Here is a tiny trained network, its code and every weight. The questions are about switching its units off for an input and a target symbol, where a switched-off unit gives its printed mean instead of its output.

import numpy as np


def w(rows, s, z=0):
    codes = np.array(rows[::2]) - 128.0
    scale = np.full(codes.shape[1], s)
    scale[-1] = z or s
    return codes * scale


def norm(h):
    return h / np.sqrt((h * h).mean(-1, keepdims=True) + 1e-5)


def f(y):
    return np.maximum(y, 0)


def softmax(a):
    e = np.exp(a - a.max(-1, keepdims=True))
    return e / e.sum(-1, keepdims=True)


def log_softmax(a):
    a = a - a.max(-1, keepdims=True)
    return a - np.log(np.exp(a).sum(-1, keepdims=True))


def net(x, mask):
    ids = ['αγδεημξπσφψω'.index(c) for c in x.split()]
    T = len(ids)
    res = E[ids] + P[:T]
    r = norm(res)
    for j in range(2):
        rows = slice(2 * j, 2 * j + 2)
        q, k, v = (r @ M[0][rows].T for M in (Q, K, V))
        z = softmax(np.where(np.tri(T) > 0, q @ k.T / 2**0.5, -1e9)) @ v
        o = O[0][rows]
        res = res + np.where(mask[j], z, o[:, -1]) @ o[:, :-1]
    y = f(norm(res) @ A[0][:, :-1].T + A[0][:, -1])
    res = res + np.where(mask[2:6], y, B[0][:, -1]) @ B[0][:, :-1]
    return log_softmax(norm(res)[-1] @ U[:, :-1].T + U[:, -1])


Q, K, V, O, A, B = {}, {}, {}, {}, {}, {}
E = w([
[124,122,131],'α',
[132,120,127],'γ',
[129,123,129],'δ',
[126,120,132],'ε',
[133,120,127],'η',
[210,100,109],'μ',
[120,121,130],'ξ',
[129,124,125],'π',
[57,132,98],'σ',
[121,119,131],'φ',
[123,123,129],'ψ',
[181,148,2],'ω',
],0.026)
P = w([
[138,154,128],'0',
[133,139,117],'1',
[134,145,96],'2',
[137,158,96],'3',
[138,182,136],'4',
[158,146,161],'5',
[159,88,182],'6',
[101,1,126],'7',
[21,160,150],'8',
],0.007)
Q[0] = w([
[177,107,204],'head 1',
[148,234,209],'head 1',
[140,90,198],'head 2',
[128,255,227],'head 2',
],0.011)
K[0] = w([
[132,122,29],'head 1',
[122,6,96],'head 1',
[107,142,77],'head 2',
[131,1,93],'head 2',
],0.015)
V[0] = w([
[50,242,252],'head 1',
[145,255,65],'head 1',
[63,192,53],'head 2',
[193,156,237],'head 2',
],0.0052)
O[0] = w([
[227,221,176,65],'head 1',
[79,255,53,205],'head 1',
[88,220,249,236],'head 2',
[188,158,33,10],'head 2',
],0.0059,0.0013)
A[0] = w([
[42,83,71,87],'neuron 1',
[165,63,177,254],'neuron 2',
[2,220,110,37],'neuron 3',
[59,94,216,53],'neuron 4',
],0.0062,0.0051)
B[0] = w([
[66,94,106,179],'neuron 1',
[73,68,154,253],'neuron 2',
[2,115,168,164],'neuron 3',
[173,163,152,183],'neuron 4',
],0.0087,0.0054)
U = w([
[163,48,184,53],'α',
[102,102,95,85],'γ',
[95,102,71,79],'δ',
[85,137,113,87],'ε',
[182,162,149,224],'η',
[194,37,109,158],'μ',
[152,143,250,97],'ξ',
[131,221,156,160],'π',
[21,227,95,122],'σ',
[117,164,147,109],'φ',
[100,100,72,77],'ψ',
[140,179,46,254],'ω',
],0.014,0.0062)

Each question gives the input, a string of symbols that net reads in full, and the target symbol t.
The units are the heads (2 rows each of Q, K, V and O) and the neurons (one row each of A and B). Each row of codes is followed by its name. A weight is (code - 128) times the scale printed after its matrix; where a second scale follows, it is the last column's (O, A, B and U).
mask holds one flag per unit, heads first, then neurons. A switched-off unit (its flag False) gives its mean, the last column of its rows in O or B, instead of its output. The means were averaged over made-up inputs and are rounded, as every weight is.
A unit's drop is (log p(t) with every unit on - log p(t) with that unit switched off) / (log p(t) with every unit on - log p(t) with every unit switched off).
The circuit of an input: a set's keep is (log p(t) with only the set's units on - log p(t) with every unit switched off) / (log p(t) with every unit on - log p(t) with every unit switched off). Starting from all 6 units, units are removed one at a time, each time the one whose removal leaves the highest keep (on an exact tie, the one counted first), for as long as the keep stays at least 0.8.
units of the circuit, in order: the units of the circuit, biggest drop first
most important unit: the unit with the biggest drop
top k neurons: the k neurons with the biggest drops, biggest first
which heads matter: for each layer, one digit per head in row order, 1 if its drop is at least 0.15 and else 0, layers parted by /
drop of u: that unit's drop, to one decimal
input ω δ ε ψ α ξ ξ ξ, target η: units of the circuit, in order => [head 1; head 2; neuron 3; neuron 2]
input ω ξ ξ ξ ξ σ μ φ, target ξ: which heads matter => 11
input ε π ξ α ε α π ε, target μ: most important unit => head 2
input α ψ ω ξ π γ η φ, target σ: which heads matter => 10
input ψ ξ ψ, target π: which heads matter => 10
input π π η ξ δ π ψ γ, target ω: which heads matter => 11
input α π ε ε, target η: which heads matter => 11
input δ α ε ξ, target ω: units of the circuit, in order => [head 2; neuron 2]
input α ξ α π δ ω α ξ, target ω: units of the circuit, in order => [head 2; head 1; neuron 2]
input φ ξ ψ ε, target α: which heads matter => 10
input φ δ π π, target α: which heads matter => 10
input ε α δ, target μ: which heads matter => 11
input σ ξ ε ξ δ α ω α γ, target ξ: top 2 neurons => [neuron 4; neuron 1]
input π ε ε, target σ: which heads matter => 10
input ξ η π γ, target ξ: top 2 neurons => [neuron 1; neuron 3]
input ξ ψ ω ω π, target ξ: units of the circuit, in order => [head 1; neuron 4; neuron 1]
input ψ π π ξ, target π: units of the circuit, in order => [head 1]
input α ξ ξ φ ψ φ π α, target π: units of the circuit, in order => [head 1; head 2]
input α α φ, target η: units of the circuit, in order => [head 1; head 2]
input ψ γ μ π, target π: units of the circuit, in order => [head 1]
input ξ ξ π ψ α φ ε η, target η: units of the circuit, in order => [head 1; head 2]
input ξ π ω η ε σ π ψ, target μ: units of the circuit, in order => [head 2; head 1]
input ε π π, target μ: units of the circuit, in order => [head 1; head 2]
input ξ η ξ, target ξ: drop of head 1 => 0.9
input ξ α φ φ, target ξ: drop of neuron 1 => 0.0
input ξ ξ δ ξ, target ξ: drop of head 1 => 0.7
